Each row has a class, written as a number after it.
[-233  120 -253   12  -37  105   91   31 -230 -203  123   37  -78   56
 -234  188  168  366   34 -189 -184    4  284  278  316  -52 -180  -73
  402 -202  209   84] | 6
[-159  137  -80   78 -152  329 -681  206 -200    6 -296 -210  451 -624
  218  -44 -260  154  -72 -308  -26   72 -227  419 -286 -388 -269  -74
  387 -203  196  -81] | 2
[-155 -246  103  319 -140  148 -284  -95   71 -100  -33 -533   64 -514
   -4 -497  -30   32   99  374   11   24   29  125   77  -47 -241  -41
  378  -80 -263  120] | 0
[  90 -112  -44  -73 -273  -55   81 -313   78  -59 -152  -37   21  311
 -197 -117  -81  248   79  178   41   63  220 -197  171 -166   41  -91
  211 -112 -199  -65] | 8
[  45   22  -99  -22  242  138  118  120 -137  122   61  438 -154  331
 -197   65  220 -381  -16  -43 -329  188  303  146   11 -204   52  -28
 -189  401  183  -74] | 12
[ -93 -229  160   19   43  -54  189   76  113 -176  116  -70   36  100
 -313  -26   25 -156   24   33 -210 -127  -17   69  186   23   13 -334
  178   31   -6  257] | 4
[ 371 -318  -24   46  130 -307  244   -4  399  -43  -31 -160  -40  116
  -83 -205 -182 -172  -47  369  158   -9 -216 -272   76  399 -123 -187
 -133  203 -542  155] | 12
[  71  143 -148 -147  215    7  177   92 -123  -61   47  266  -20  430
  199  264  100 -198   39   14   82  376   73  -20  -51  446   94  147
  -46  -19  148 -243] | 5
[ -45 -178 -129   -1   37   36  274   -7   27 -134  -86  -31    3   31
 -204  -50 -186  241    6  115   45   -7  -55  -55  150  188 -151 -115
  227   27 -273   65] | 1
[  89  156   45  -13   83  170  -40 -182 -229   -7  112  377   39  414
 -296  204    7 -460   35 -162 -176  153   55  283  -75 -349  231   82
  135  297  201 -113] | 11
[  -3  168  -44  -63  177 -180  200  311  -73  141  222  242  -19  202
  115  237  137 -128  -28 -119 -158   51   31    6  -68  139  108   16
 -306   65  306   79] | 9
[  85 -228  182 -337   16  147  124   73  186 -159 -177  125  -90  205
  430 -297 -490 -171    7  156  200    2  185 -354 -108  123  -65 -279
  -87 -203    7  -30] | 11
[ 240  118  -60  130  177 -111  -62   22  298  216  -26  119 -162    4
  -51  237  281 -259   16  -47 -221   69   47  137    9 -279   69  214
 -374   23  194   92] | 8
[-386  275 -105   80  118  122 -255  185 -491 -141   78 -116  297  -41
 -226  311  244 -321   67 -369   -2   77 -280  454 -243  -21  123   23
  283  -13  246 -111] | 0
[-142 -303  233   22   37  384  -90   12 -149  -87 -227  -14   94 -160
 -537 -298   -6 -762  -48  -37 -129  -97 -240  331   -6 -512 -165 -445
  122  537 -187 -128] | 0
[ 188 -312   -8  110  112 -114  109 -112  161  145  210  301 -250  217
 -488   29 -124  213  109   61    2   39   68 -325  205  248  -30   38
   16  157 -220  387] | 7
[-375  -81 -100  385  -70   97 -104 -111  126   52  140 -130  145 -322
  264 -353  -81  444  -18  309  -88  114  298 -206  -68  174  142  -88
  274  215   18  -32] | 7
[ 115  154   95  -15  130  364  265   53  -39 -124 -144  289   33  179
  -44  -82   55 -751   82  170  -60  229  -40   29 -247 -458   11   53
  -61   97  216 -112] | 10
[ 111 -376   67 -143   -3 -174 -191  -43  155 -101   -1   23 -317  167
   62   98 -225  560  -67  117   32  -77   84 -173  311  368 -180   90
  -32   11 -315  136] | 8
[ 142  108  -56 -118   72 -204  205  203    6   63   77  -75 -167  -82
  165  307  218  329  -53  -61  -18 -127 -101  103  205  143   30   98
 -279 -465    2  244] | 0
[ 111 -135 -115 -147  193  119 -130   51   60  -67  -11  258 -144  342
   50  159  -91  -36   39   -9 -148  124  175   78  145   59 -156  -55
  -23   93  173  -44] | 7
[  41  191   87 -190  196  160  225   61   15 -105 -226  183   76   88
   70  226   45 -608  -91 -264  -45  -60 -329  122  -47 -253  112 -290
 -195   14   40 -285] | 5
[ 150   53   13 -155   11 -202  275  103   92  -98  116  -45   22  244
   -9  126  267 -148   73   52   27  -90  -67  -51   75   84   39 -210
 -128 -265  156  157] | 2
[ 112   92 -205   24   -6 -125   29  -85  -73   14  -93 -203  106  115
   45  154  -82  -28   -6   75  209  279 -116  108 -145   68  136  -48
   79  -52 -147 -114] | 3
[-127  437 -263  117  -21   80  245   -6  -74  -40   -2  -19  259  -73
  -76  119  250  -93   63   12  473  177 -191 -250 -246  317  243  260
  227 -247  -30  -86] | 8
[ 155 -188   69 -282  139   42   70   49  117  -31   16  287 -121  357
  206   45  -51 -205   46  127   72  160  210 -195   67  272   46 -156
  -96   -4   15  -57] | 9
[-308   56   80 -139 -143  221  145   17 -102 -137   -1 -120 -118   64
   13 -111  104 -176  101   19    2  -52  242 -118  149   90   -2  130
   40  -76  219 -118] | 10
[-535  375   87   72 -201   28  326 -127  154  -16  124 -339  -66 -475
  456 -176  189  126   36   59  177 -341   89 -185   63  311  393  -30
  -23 -151  290  -86] | 12
[-583  220 -125  288  134  148 -353  265 -293  182  146  -34  159 -243
  -48 -145   88  168  -36 -368 -143  -62    4  147  -79  131 -188   -5
  123  338  254 -106] | 1
[ 189  -60 -247 -150  426  251   58  449 -431 -169 -281  515  179  511
  -78  220   72 -370  -42 -146 -273  793  -68  344 -264  -94 -260 -230
  -99  276    9 -267] | 4
[-116  208 -106  193   -6  -30 -359  326 -223   48   36  -41  307 -284
  -68  -43  399 -379  -33 -108  -34  146 -178  319 -339 -180  -97  -23
    4  240  182  -23] | 6
[  34 -156   29   44  210  218   81  288  188   21 -200 -171   57 -271
  -87  -52  -35  -12    4  -40    7   -8 -180 -124   29 -234 -420 -309
   55 -327 -191  226] | 10
[ 268  235 -384   99  222  149  217   32 -238   97   -9  439  299  235
   13   30  104 -606  -29  142   42  525 -111  -94 -475   -6  229   31
 -150  612  -23 -358] | 3
[-133  -22    4  -81   90  287  330   65  -89   66  -67  342 -175  -47
  125  -86 -232  228  -49 -145 -158   83  382  -95  164   27  -76 -113
  124 -194  146  -78] | 6
[ 378   -7  -86   -8   63 -377  393  -34  224  132  278  130 -280  250
  117   85  153   94   -1  292  -37  -14  212 -209  201  338  270  144
 -371 -119  -33  271] | 6
[ 124 -118   93  -30  400 -225  180   52 -182  -70  108  134 -204  367
 -260  563  185    1  -63 -185 -149   83 -436  308   -2  102  -62  100
 -349  442 -156  -68] | 11
[ -63  -45   42  336   78 -191 -432   32   58   80  -81 -592  390 -374
 -251  -40   78 -133  -63  -85  240 -121 -624  181 -327  -41  -30  -89
   93  179 -431   76] | 1
[-486 -320   83  160  -35   68   60   24  -26 -173   44 -165 -182   93
 -225 -293  -56  -49  -27  276  -26 -104  220 -278  157  143   96 -195
  140  180 -219    5] | 0
[-319  257  -92 -481   35  430  204  155 -411 -349 -330  271 -114  403
  646  290 -139 -161   12 -132  -40  421  271   89 -108  -75  -85   31
  -55  -49  453 -743] | 9
[ -38   92 -185  192  218 -141  178  204 -131   43  350  176   75  259
   40  130   83   65   95    7 -123  213  192 -204  -83  235  165  -53
   57 -340  236  197] | 7
[ -21  -78   23  -31  140  -68  284   44  214  198 -115 -243  -24 -265
   42  -44   72  -45  -59  -14  142  -86 -231  -88    9   74  -95 -280
 -287  164 -303  -45] | 5
[ -57  195  117 -330 -118  206  240 -177 -176 -276   32  224 -170  364
   30  163  258  -69  118 -101   -1   21  329   49  194  -66  146   94
  165 -315  281 -126] | 4
[  -5  -31 -122   33  119   14   76   69  -11  -24  -43   56  -50  120
    3  -37  123   71    7   23   16  205    5  -89   59  243 -179   36
  -93  174 -125 -121] | 1
[  30 -324  105   -6  203   59   36   98   67  108  103  447  -86  153
  -79  -72 -157 -136    6  -13 -125  146  117 -292  -81  122   39 -198
 -179  351   34   95] | 10
[  12 -193   37  -84   47   93  173  101   21  -94  -55 -144 -208 -104
  147  -21  -90  136  -24  113 -154    8   91  115  185  -77 -175 -128
 -105 -110  -21  107] | 0
[ 219 -201  261 -161  107  -27 -130 -146  248  147   32  130 -304  -40
  270  -67 -130  295  -52  -70   56 -146  137 -162  267  226  -91  -76
  -95 -130 -219   96] | 0
[  -5 -404   94 -140  221  -17  276  157  252  -74    8   42 -218  308
   50 -149  -15    8  -35  203   19  110  232 -365  202  337 -150 -467
 -109   42 -248  106] | 7
[ 365  -74  -38    1  230 -167  522  -96  113   98  -35   84  -48  204
 -127   -7  125 -114  -24  262  201  357 -174  -62  -88  434   99  -44
 -148  360 -442   12] | 3
[ 177 -304  158   51  170 -288 -298  -10  589   92  188  -60 -311  142
  -25  -13   73  -27  -12  130 -146 -383  123 -167  219  -66   15 -107
 -396   40  -56  440] | 5
[  31  123  -11 -201  -72   29  284 -117  -81   -4  -74   70 -126  197
   64  175   85 -125   39  -90    6  -80   93  -70  105 -159   79  -83
  -91 -110  165 -236] | 1
[-192   28  -75  236  133  281 -197   25 -519 -168 -113   29  311  262
 -490   92  151 -275  -23 -150 -229  457  -84  552 -291 -340  -83   53
  402  422   96 -293] | 0
[ 260  499 -119 -166  -64  198   20  138 -165 -306 -182   86  571   95
  899  -57   90 -365  -43  139  361  480 -117  -82 -535  323  247   36
  153 -545  374 -460] | 3
[ -33  160  -63 -147    3  225  104  161 -335 -126  -57  117  319   91
  -27  127  100 -217   50 -210  126  284 -128   70 -144    3 -107 -110
  303 -257  140 -196] | 0
[ 311 -358   57 -182 -122  -21  -49 -253  149  -91 -162   94  -80  253
  -56  -40 -251  243   16  296   64  123  100  -80  144  111    5  -11
  155   77 -345   44] | 5
[  89  138   24 -220    8  188  -30 -155 -155    3 -182   78   43  -81
  100  189  -42  -84   65 -265  102   26 -128  160    3 -180 -105   65
  122 -234  -10 -313] | 3
[  74 -132 -265  398  183 -155 -475  191  -93  182  -78 -238  135 -362
 -406  -40   81  106 -117 -144 -150  -79 -320  336 -114 -211 -176  -70
 -125  201 -345  239] | 0
[-125  259  -84  163   70  109 -496  110  -63   11 -106 -203  302 -230
  254  -98  138    2  -23 -199  -24   65 -143  312  -42  108  -63 -161
  195 -156   93 -137] | 11
[ 247 -224  150 -245 -143 -106   30 -119  -39  -66   76  357  -24  329
 -325   13 -153 -193  102   15  143  -76 -110 -208  128   49   97  -67
   44  -62 -184  123] | 12
[ 170  -50  -98  -71  118  101  130  -32   75  -77   22  183 -249  231
  381   72 -101  187   -3  238 -129  239  329 -149  151   76   47   68
  -93 -169   25  -26] | 3
[-106    9  -45  -89  139  117  317  -54  -81    3  -17  317   -1   73
  -14   65 -190  -21  -52  -53  204   26 -172 -185  -67  263  169  -80
   -4  266 -175 -171] | 1
[-168  206  -98 -215   21  392   80   14 -358  -66 -214  220 -105  -20
    3  273  236  183  -23 -286 -129  132   93  393  214 -100 -301  168
  154   48  270 -439] | 8
[ -31  179 -223 -116  129  190  239  252 -221  -16   36  284   83  -42
  629   45 -294  -67   65   95  112  432  140 -211 -241  242   33  -67
   69 -286  201 -180] | 12
[ 291   39  -73 -230  161  124  -73   87 -218 -195  -28  445  101  518
  -99  347   29 -403   82  -95  -12  464  -54  259  -95   17 -128  180
  137   -2  202 -165] | 8
[  93    6  -30   93  361    4  413  123   67   78  -32  -75   75  100
  -63  -43  140 -460   41   26  275  370 -237 -303 -307  150 -173 -139
 -200  206 -314 -151] | 6
[  81  -54   45  -57 -212   36 -138  -72  -86  -21  -23   43  106  -94
  -14 -238 -309  -61   -7   64   46 -219   74  -25  -80 -186  135  -60
  166 -129  -28  118] | 6
[-109  134 -145 -117  -53  187   49  -57  -37 -194 -135  -46 -280   67
  207  -20   57  316   47  -49 -144   60  392  118  331  -91 -234   30
   90 -325  138 -102] | 3
[ 129  103 -211   15  210  215 -117   52  -42 -175  -47   91  327  151
  145  144  -63 -344  149   27  164  470 -116   15 -424   16 -104  131
  210    1  147 -188] | 6
[ -76   82  -26  271  412 -306  283   75  400  284  305 -124 -306 -125
  377  159   24  363  -66  159  120 -176  -68 -376 -113  643  360  230
 -528   91   -1  289] | 7
[-171  231  -19 -136  136  190  236  297 -288 -229  -21  160   86  157
  167  212  267 -250  -37 -116 -279  240   44  442  -63  -49   74 -154
   26   -7  465 -113] | 0
[  62  186 -434  128  151 -356  258  292  -78  226    5  -56  222 -199
  408  258 -166  -82   21   -1  208  425 -405 -208 -511  377  110    2
 -455  172   44 -204] | 12
[-680  -87   76   50 -179  427   -8  306 -168 -175 -126 -219  102 -787
  301 -493 -210  204  -12   19 -218 -227  193   11  -24 -137 -200 -365
  283  -63  191   62] | 10
[  31  184   93  -42   91   16 -204   -7 -170 -105 -176 -120  247   72
  105  123  182 -286  -30  -74  163   93 -311  252 -149  145  122  -19
  169 -136 -104 -288] | 8
[ 105  -17  214  -81  -80   12 -155 -259    7   32 -159 -134   28  156
 -156   17  119  -77   76 -127  -68  -25   22  124   36 -331   26   -2
   63  -47 -102 -129] | 4
[ 152   -9  -84 -168  -46   72  198 -222  -71  -18  -97  367 -113  405
 -186  -66   59 -185   54   91  137  244  227  -85   95  326    0  107
  123  323  -18 -292] | 10
[ 169   48 -121 -183  -28  -54  194  336  -56 -222  -22   75  186  137
  604  -13 -114 -179   10  193 -116  118  -16 -290  -50   29  -55 -512
  -95 -394  203  -66] | 5
[ 241 -440  293 -185  287   61  481    4  291 -162    7  227 -467  416
  198 -161 -199 -173   32  451 -204  135  294 -220  279  128   26 -292
 -277  -24 -177  206] | 8
[ 235  395 -359 -200 -147 -119  257  -13 -120  -45 -199   54  277   52
  -40  239  106 -503  108  -58  366  232 -363   -7 -130   87  147    5
   -8 -147 -154 -259] | 9
[-255  100   99 -140 -174   61  125  -84 -204 -189 -116 -147    7 -181
   94  144  193 -152   46 -103  -51 -113   18  205 -132 -248  195  -96
   44  -41  237 -217] | 7
[-135  125   46  -45 -305  201 -201   74   12 -209 -155 -232  188 -291
  601 -318  -99    0  -34  219   52  -92  165 -147  -47  -64 -121  -41
  274 -387  203 -237] | 7
